Moves between items:
z351 σ z488
z351 χ z86
z351 β z654
z346 σ z681
z346 χ z837
z346 β z837
z377 σ z460
z377 χ z729
z377 β z729
z321 σ z37
z321 χ z558
z321 β z558
z991 σ z569
z991 χ z31
z991 β z294
z558 σ z941
z558 χ z991
z558 β z940
z681 σ z460
z681 χ z250
z681 β z250
z818 σ z663
z818 χ z927
z818 β z746
z279 σ z149
z279 χ z862
z279 β z352
z144 σ z938
z144 χ z268
z144 β z268
z84 σ z627
z84 χ z644
z84 β z321
z202 σ z37
z202 χ z149
z202 β z149
z837 σ z686
z837 χ z549
z837 β z549
z256 σ z346
z256 χ z460
z256 β z135
z539 σ z451
z539 χ z650
z539 β z881
z881 σ z651
z881 χ z625
z881 β z625
z784 σ z135
z784 χ z686
z784 β z686
z803 σ z321
z803 χ z499
z803 β z499
z364 σ z499
z364 χ z288
z364 β z288
z337 σ z434
z337 χ z37
z337 β z37
z205 σ z553
z205 χ z470
z205 β z553
z429 σ z729
z429 χ z838
z429 β z434
z488 σ z328
z488 χ z872
z488 β z872
z620 σ z197
z620 χ z938
z620 β z938
z916 σ z419
z916 χ z627
z916 β z627
z86 σ z569
z86 χ z451
z86 β z140
z911 σ z352
z911 χ z651
z911 β z364
z686 σ z837
z686 χ z553
z686 β z553
z729 σ z822
z729 χ z674
z729 β z674
z197 σ z197
z197 χ z648
z197 β z648
z443 σ z488
z443 χ z769
z443 β z769
z763 σ z996
z763 χ z383
z763 β z704
z357 σ z860
z357 χ z778
z357 β z769
z576 σ z916
z576 χ z84
z576 β z364
z352 σ z673
z352 χ z940
z352 β z940
z941 σ z881
z941 χ z116
z941 β z116
z600 σ z763
z600 χ z71
z600 β z71
z37 σ z279
z37 χ z911
z37 β z911
z451 σ z539
z451 χ z23
z451 β z569
z862 σ z383
z862 χ z337
z862 β z337
z294 σ z663
z294 χ z927
z294 β z927
z499 σ z558
z499 χ z881
z499 β z881
z940 σ z809
z940 χ z576
z940 β z576
z569 σ z105
z569 χ z620
z569 β z620
z673 σ z364
z673 χ z809
z673 β z809
z644 σ z922
z644 χ z321
z644 β z321
z503 σ z818
z503 χ z105
z503 β z105
z460 σ z189
z460 χ z377
z460 β z377
z470 σ z862
z470 χ z84
z470 β z331
z822 σ z364
z822 χ z133
z822 β z133
z75 σ z763
z75 χ z377
z75 β z346
z251 σ z938
z251 χ z294
z251 β z488
z108 σ z351
z108 χ z328
z108 β z328
z137 σ z249
z137 χ z357
z137 β z357
z236 σ z503
z236 χ z778
z236 β z137
z769 σ z236
z769 χ z991
z769 β z991
z651 σ z116
z651 χ z202
z651 β z403
z135 σ z189
z135 χ z407
z135 β z407
z860 σ z818
z860 χ z704
z860 β z704
z71 σ z383
z71 χ z784
z71 β z784
z927 σ z860
z927 χ z663
z927 β z663
z625 σ z403
z625 χ z149
z625 β z351
z770 σ z778
z770 χ z650
z770 β z105
z627 σ z331
z627 χ z36
z627 β z862
z549 σ z331
z549 χ z36
z549 β z434
z746 σ z927
z746 χ z996
z746 β z996
z288 σ z576
z288 χ z419
z288 β z673
z57 σ z256
z57 χ z681
z57 β z681
z353 σ z769
z353 χ z503
z353 β z503
z996 σ z71
z996 χ z451
z996 β z730
z189 σ z686
z189 χ z205
z189 β z205
z922 σ z803
z922 χ z558
z922 β z105
z434 σ z202
z434 χ z84
z434 β z279
z383 σ z730
z383 χ z539
z383 β z135
z650 σ z532
z650 χ z650
z650 β z860
z730 σ z294
z730 χ z686
z730 β z23
z23 σ z357
z23 χ z770
z23 β z770
z419 σ z84
z419 χ z322
z419 β z322
z116 σ z625
z116 χ z108
z116 β z108
z663 σ z704
z663 χ z600
z663 β z600
z140 σ z353
z140 χ z236
z140 β z620
z553 σ z75
z553 χ z256
z553 β z256
z654 σ z37
z654 χ z140
z654 β z488
z105 σ z31
z105 χ z927
z105 β z197
z328 σ z236
z328 χ z443
z328 β z443
z31 σ z620
z31 χ z144
z31 β z144
z322 σ z434
z322 χ z803
z322 β z321
z403 σ z108
z403 χ z488
z403 β z488
z838 σ z686
z838 χ z307
z838 β z307
z331 σ z337
z331 χ z202
z331 β z133
z133 σ z307
z133 χ z862
z133 β z862
z249 σ z23
z249 χ z251
z249 β z251
z938 σ z648
z938 χ z539
z938 β z539
z268 σ z251
z268 χ z763
z268 β z663
z809 σ z288
z809 χ z322
z809 β z916
z872 σ z443
z872 χ z353
z872 β z353
z704 σ z746
z704 χ z549
z704 β z996
z36 σ z331
z36 χ z434
z36 β z434
z307 σ z470
z307 χ z36
z307 β z36
z674 σ z133
z674 χ z470
z674 β z470
z407 σ z205
z407 χ z75
z407 β z75
z778 σ z294
z778 χ z532
z778 β z569
z648 σ z268
z648 χ z451
z648 β z451
z532 σ z927
z532 χ z763
z532 β z818
z250 σ z377
z250 χ z429
z250 β z663
z149 σ z911
z149 χ z673
z149 β z625

The rows follow the links: the fewer symbols apart two items are, the more alike their rows tend to be.

Each row is also shifted at random along 7 hidden directions that mean nothing.

Rows with their items:
60;16;13;27;-16;16;2;-20;-14;13;-25;20;-15;-20;30;-20;-38;-14;-27;25;36;10;9;1;16;-14;14;5;15;18;-47;-9;-6;6;-41;-4;-17;7;26;-6;16;-15;43;-10;-18;14;-13;-27;-28;10;-15;-5;-20: z451
-6;-1;-13;56;-9;-15;3;-2;31;-16;-21;-12;15;-4;-65;-20;17;-43;47;60;-7;-1;-11;-1;34;42;-4;-30;-42;-19;-17;4;43;-3;-8;-36;44;-38;-39;16;-18;-48;1;72;2;-19;21;25;57;7;-19;-25;-2: z911
-25;-15;34;-50;34;19;64;9;-8;14;9;11;4;5;45;34;-40;-10;-30;-34;-7;-6;-29;-35;-27;16;-16;84;-8;17;50;12;15;10;-18;-13;-19;-14;9;37;12;-11;-46;-50;16;2;-45;-30;11;-2;23;8;1: z822
39;-51;-30;-3;18;-15;-28;20;36;12;-29;-7;-1;-1;-20;9;-4;37;30;-17;-26;-3;-23;18;-1;-34;-40;-30;-32;-20;41;0;7;2;86;23;2;-5;-42;21;15;51;-3;-13;-6;30;-52;7;-26;-10;-6;-26;19: z940
-52;-46;-16;2;39;-36;-54;45;14;23;-34;-10;20;-14;-61;-9;-9;19;41;54;-80;-30;-15;41;11;-14;39;-59;16;-2;24;26;-8;-33;22;30;31;-24;-3;-11;5;73;16;-12;-23;43;20;5;-14;4;-3;-21;-7: z351
-84;42;54;-11;30;-5;-2;-10;12;3;-59;75;69;-2;9;-30;20;26;4;11;37;-5;3;59;30;-10;-22;-2;-6;57;-24;1;61;-36;1;-7;17;-12;32;-31;-14;-2;67;51;-15;56;6;-16;10;10;-6;23;-20: z620
15;-3;38;3;-21;15;30;-15;-14;16;17;-20;7;20;-7;21;-12;-38;-11;-8;-1;14;2;-49;-10;20;15;57;-18;18;-20;14;-10;13;-39;-15;-30;-16;13;28;41;-23;-17;-11;13;-14;-20;-20;-12;13;-13;-8;-1: z429
-10;-29;-15;-12;26;-11;24;40;-20;29;11;-3;-29;-35;28;6;-39;-2;7;5;-32;-24;-3;5;-14;15;50;-6;44;-20;39;8;-41;-2;-51;16;11;12;29;-13;-18;11;-35;-70;5;-1;23;-1;-3;15;59;7;-7: z443
-18;-36;15;33;26;-22;91;5;12;16;-17;-17;8;-26;11;12;-51;-23;31;42;6;-14;-12;-33;-12;25;-7;51;-76;-8;53;-7;46;17;-2;-53;20;29;-9;35;23;-33;-32;5;20;1;-20;3;37;17;10;-14;-16: z84
22;-32;-76;-16;22;-21;18;-2;15;-32;-5;-49;-67;-42;50;-11;-23;-16;-55;-16;10;18;5;-28;-9;43;9;43;0;-19;13;-33;-30;18;30;-1;-9;28;-21;-6;-34;-27;-53;-3;-23;-42;-16;-39;6;13;38;2;-15: z569
-5;26;-12;-28;-10;0;-70;-22;19;-6;5;-10;-21;-7;-7;2;96;15;-40;-68;-31;34;18;23;-1;-7;9;-8;51;11;-44;23;-35;-15;14;65;-22;-4;27;-34;-41;13;-8;34;-32;-39;20;12;-8;8;2;10;3: z778
86;-22;-7;17;-62;12;-4;29;-76;27;61;-12;-53;23;11;-2;-52;-31;0;-5;-50;24;22;-21;-5;-27;53;-71;97;-23;-28;22;-92;32;-85;2;-31;31;27;-8;25;37;-16;-125;46;-39;14;-11;-57;-9;3;3;7: z256
-33;-32;-26;-26;45;-17;33;25;1;-10;-28;2;-24;-29;56;-18;-76;-2;-25;16;-19;-5;-13;14;-19;-6;5;10;16;7;41;-12;-11;3;11;-12;2;36;-4;-9;-22;32;-19;-46;-10;19;-27;-45;-4;9;26;26;-25: z144
48;27;-26;12;-30;12;12;0;-9;-33;33;-5;-13;1;-12;-9;24;-36;1;6;3;15;0;-8;22;21;1;-59;12;-34;-22;-3;9;14;-36;-4;27;-40;-30;1;-45;-41;-35;16;16;-58;12;11;57;-23;0;-33;11: z279
21;-44;-32;-2;10;-20;-30;29;-2;28;-9;-29;-44;-36;0;0;-8;-8;-12;-1;-58;6;11;6;8;3;56;-21;46;-10;-6;21;-54;0;-16;43;-6;4;24;-12;-3;31;-25;-46;-16;-20;6;-15;-29;17;29;-23;-15: z140
-94;15;0;-47;-11;-17;-21;22;4;-43;31;-19;39;40;-47;-9;67;-21;11;-34;-64;31;9;22;-2;19;11;-60;28;6;-12;29;-8;-12;9;5;18;-31;-23;-27;-56;26;-46;28;14;-43;24;-3;45;-6;3;15;9: z729
-31;-57;4;23;44;-59;16;20;-2;42;-25;-10;9;-23;-21;7;-27;12;33;42;-77;-13;-27;-3;-12;-14;6;3;-23;6;61;23;18;-17;18;-7;3;40;21;9;31;47;-13;-18;-2;21;-13;3;-9;14;-17;-11;-11: z558
-16;-1;-18;9;15;-28;17;-16;29;-17;-8;-6;20;-3;-15;5;51;15;18;-16;19;7;-5;-3;9;20;-48;10;-60;-9;24;-13;50;-4;60;-14;19;4;-27;7;-12;-30;-20;64;4;-17;-10;18;39;-4;-5;-16;11: z322
71;27;5;-6;-11;17;-10;22;-42;7;16;49;22;11;8;-6;-24;24;14;11;0;-22;-26;33;10;-49;-9;-95;49;-17;6;4;5;-13;-44;23;14;-43;3;-12;-17;31;26;-54;9;35;-10;5;-7;-39;-12;-24;19: z149
-43;-21;24;23;0;11;42;0;-15;17;2;6;-35;7;17;8;-57;-25;3;27;10;-10;3;-40;5;26;10;67;-7;6;12;-2;-2;29;-26;-58;-7;41;9;32;44;-30;6;-29;33;-4;13;-1;-5;11;6;33;-15: z135
82;11;-21;57;-42;-26;-90;-19;-13;8;4;-24;8;14;-87;-17;75;-3;8;30;-38;26;4;2;47;-8;19;-79;21;-4;-71;20;-3;-23;-4;35;-4;-40;9;-17;17;12;39;51;-29;-21;24;22;-19;-16;-70;-57;13: z881
-114;30;-13;-37;14;-1;65;17;-20;-57;39;29;-4;19;45;-12;-17;-6;0;-8;38;-9;7;-3;-6;48;-22;13;13;-13;44;-31;16;15;-4;-67;35;31;-28;-12;-49;-44;-33;0;50;-29;44;2;65;-15;51;69;2: z553
-27;-9;-55;0;7;-30;-13;20;-2;-24;3;-25;-48;-30;0;-25;16;-34;-22;8;-47;22;10;10;18;43;45;-41;56;-18;-18;6;-32;-1;-27;8;23;-1;2;-33;-62;-12;-45;3;-13;-60;38;-13;33;9;31;1;-17: z86
-16;-6;46;11;26;6;21;19;11;49;-49;39;64;-26;12;-3;-53;40;53;38;46;-53;7;49;-13;-36;14;-5;-39;18;22;-14;13;-27;-11;9;17;4;30;-11;26;24;60;-13;-10;103;1;5;-34;25;28;5;-11: z769
-72;-20;-12;-30;-3;-9;-71;10;10;-17;10;-17;-11;46;-45;7;56;23;-2;-41;-56;20;10;5;12;-9;-6;-16;27;6;-9;20;-26;1;70;18;-11;5;-19;2;14;55;-3;3;8;-19;11;7;-23;-15;-18;15;14: z75
53;-25;-16;16;-28;0;-64;-3;8;30;0;-38;-65;-26;-20;-1;38;-26;-30;-27;-75;40;23;0;9;-7;61;-20;69;0;-63;42;-74;7;-34;58;-36;9;41;-15;-6;25;-19;-25;-28;-52;14;0;-35;25;0;-19;-15: z249
-5;26;12;2;21;1;3;-15;-25;21;-1;35;5;-7;13;11;16;12;-24;2;32;-24;-22;-19;18;38;-1;62;15;12;7;-3;25;-23;-47;2;-1;-33;39;0;9;-54;20;14;-10;12;19;5;1;-3;9;6;12: z108

From each start, follow one symbol. Which item do you reach?
Answers are names.
new walk
-125;46;50;-37;26;26;-4;-20;4;-20;-6;52;1;20;19;8;31;17;-34;-18;6;-2;-7;7;8;3;-32;64;18;38;3;11;49;-4;12;-18;2;10;17;3;-14;-11;28;30;4;-1;22;12;37;-16;-13;55;-10
β	z135
new walk
-38;-22;6;46;6;-34;6;-7;54;3;-40;-14;34;-3;-61;-6;43;-9;59;24;-12;8;2;9;22;19;-27;-11;-80;-1;3;10;55;-3;54;-25;33;0;-31;16;5;-19;0;82;5;-8;-1;31;37;19;-17;-26;-3
β	z322
new walk
24;23;-11;-9;-9;14;-18;-9;28;-13;-11;-5;23;-18;15;-7;18;26;4;-19;59;-11;23;36;-18;-21;-7;-10;-22;-4;-11;-31;-10;-7;30;30;7;-1;-10;-25;-25;0;26;33;-24;29;3;10;-10;11;25;7;3
χ	z778
new walk
-22;26;-32;-39;9;-10;-36;30;-2;-44;28;8;25;18;-31;-11;62;26;8;-17;-43;4;-11;44;16;-18;-13;-117;34;-26;9;10;19;-19;27;34;42;-49;-32;-28;-70;39;-26;14;-2;-20;13;17;51;-47;-2;-34;18
β	z911
new walk
107;2;-58;-29;-2;17;-15;-21;16;-14;5;-28;-22;-22;61;15;6;50;-48;-62;98;-9;17;-8;-25;-12;-22;42;-28;-22;5;-61;-38;6;62;48;-28;1;-14;-5;3;-16;-2;-5;-38;21;-38;-19;-52;-4;36;-18;20
χ	z105
new walk
-31;-36;-21;-9;-5;3;-14;23;-6;-10;21;-30;-45;16;-9;7;-21;-2;2;5;-45;4;15;-13;-1;-12;22;-16;21;-18;9;6;-38;26;29;-8;-5;35;-20;16;22;45;-20;-45;20;-23;9;1;-14;-12;-1;4;-5
χ	z553
new walk
-52;-69;10;2;59;-23;-38;22;40;57;-59;-15;14;-22;-42;23;-17;35;29;32;-43;-43;-18;7;0;-3;24;54;-38;18;41;21;2;-26;50;29;1;-13;14;24;59;49;27;-3;-33;72;-10;4;-48;27;4;-16;-9
σ	z236
new walk
-23;-27;-39;-46;35;-25;-27;14;5;-18;-16;-9;-37;-12;29;-10;2;15;-48;-32;-47;23;-6;15;3;-8;1;-9;42;8;11;4;-21;-3;44;26;-11;14;-2;-17;-24;46;-28;-29;-22;-15;-27;-40;-15;-8;9;2;-12
β	z648
new walk
15;-6;-43;-51;-5;19;14;-4;0;-49;48;-57;-38;17;25;25;7;-1;-50;-46;24;11;12;-47;-18;18;-5;37;-21;-28;11;-27;-24;31;47;8;-11;-6;-47;24;-3;-9;-63;-14;5;-51;-25;-23;13;-29;15;-25;10
σ	z686
new walk
35;-7;-8;14;5;19;73;-27;28;-17;-3;-31;-15;-15;28;21;-22;-22;-10;2;76;-5;0;-58;0;42;-29;87;-97;-19;20;-38;37;33;21;-36;8;-6;-38;52;21;-80;-36;34;10;-24;-39;-7;37;2;12;-34;0
β	z862
new walk
-29;30;26;-26;-11;19;75;14;-30;-26;35;8;33;13;28;-3;-33;-34;5;5;23;-2;6;-7;-19;19;11;-14;-2;-1;11;-6;7;9;-60;-35;18;-13;-5;-5;-33;-24;-38;-19;32;-14;6;-17;48;-4;30;10;-4
σ	z133
new walk
69;-42;-58;45;8;-24;23;5;-17;7;9;-52;-50;-30;-3;-1;-65;-36;-8;65;-6;-20;-20;-58;-3;47;30;35;-14;-32;28;-19;-18;11;-28;-24;-1;-1;-16;24;22;-37;-26;-17;-10;-11;3;-9;-5;6;0;-23;-1
σ	z625
new walk
-68;22;42;-6;13;8;15;9;17;-12;-12;13;55;14;-37;-1;19;-4;32;33;-8;-11;-3;24;17;-5;-1;-33;-36;11;-3;14;55;-12;3;-10;39;-35;-15;7;-13;7;10;40;3;12;8;13;54;-15;-12;-27;-10
χ	z37
new walk
108;-34;9;75;-31;12;-7;-36;26;48;-32;-12;-31;-9;-32;14;3;-33;13;7;15;16;-11;-45;34;19;-16;52;-45;-5;-37;12;11;21;-11;-9;-26;-21;1;53;62;-54;17;18;-2;-12;-34;13;-28;20;-31;-40;7
χ	z809
new walk
5;5;6;-29;-1;23;59;27;-26;-20;38;-11;8;2;34;8;-56;-9;1;12;12;-14;10;-5;-24;-16;20;-29;-5;-19;22;-12;-9;18;-25;-9;16;0;-18;7;-12;14;-37;-52;25;-4;-11;-19;26;-18;21;-20;-6
β	z36
new walk
-54;-7;0;-9;-13;6;-5;11;-6;-19;25;-17;-15;29;-17;4;4;-4;6;0;-18;5;17;-11;4;3;11;-10;9;-8;-4;3;-16;19;16;-19;4;18;-17;8;11;16;-10;-11;25;-23;23;9;9;-12;-3;11;-2
σ	z686
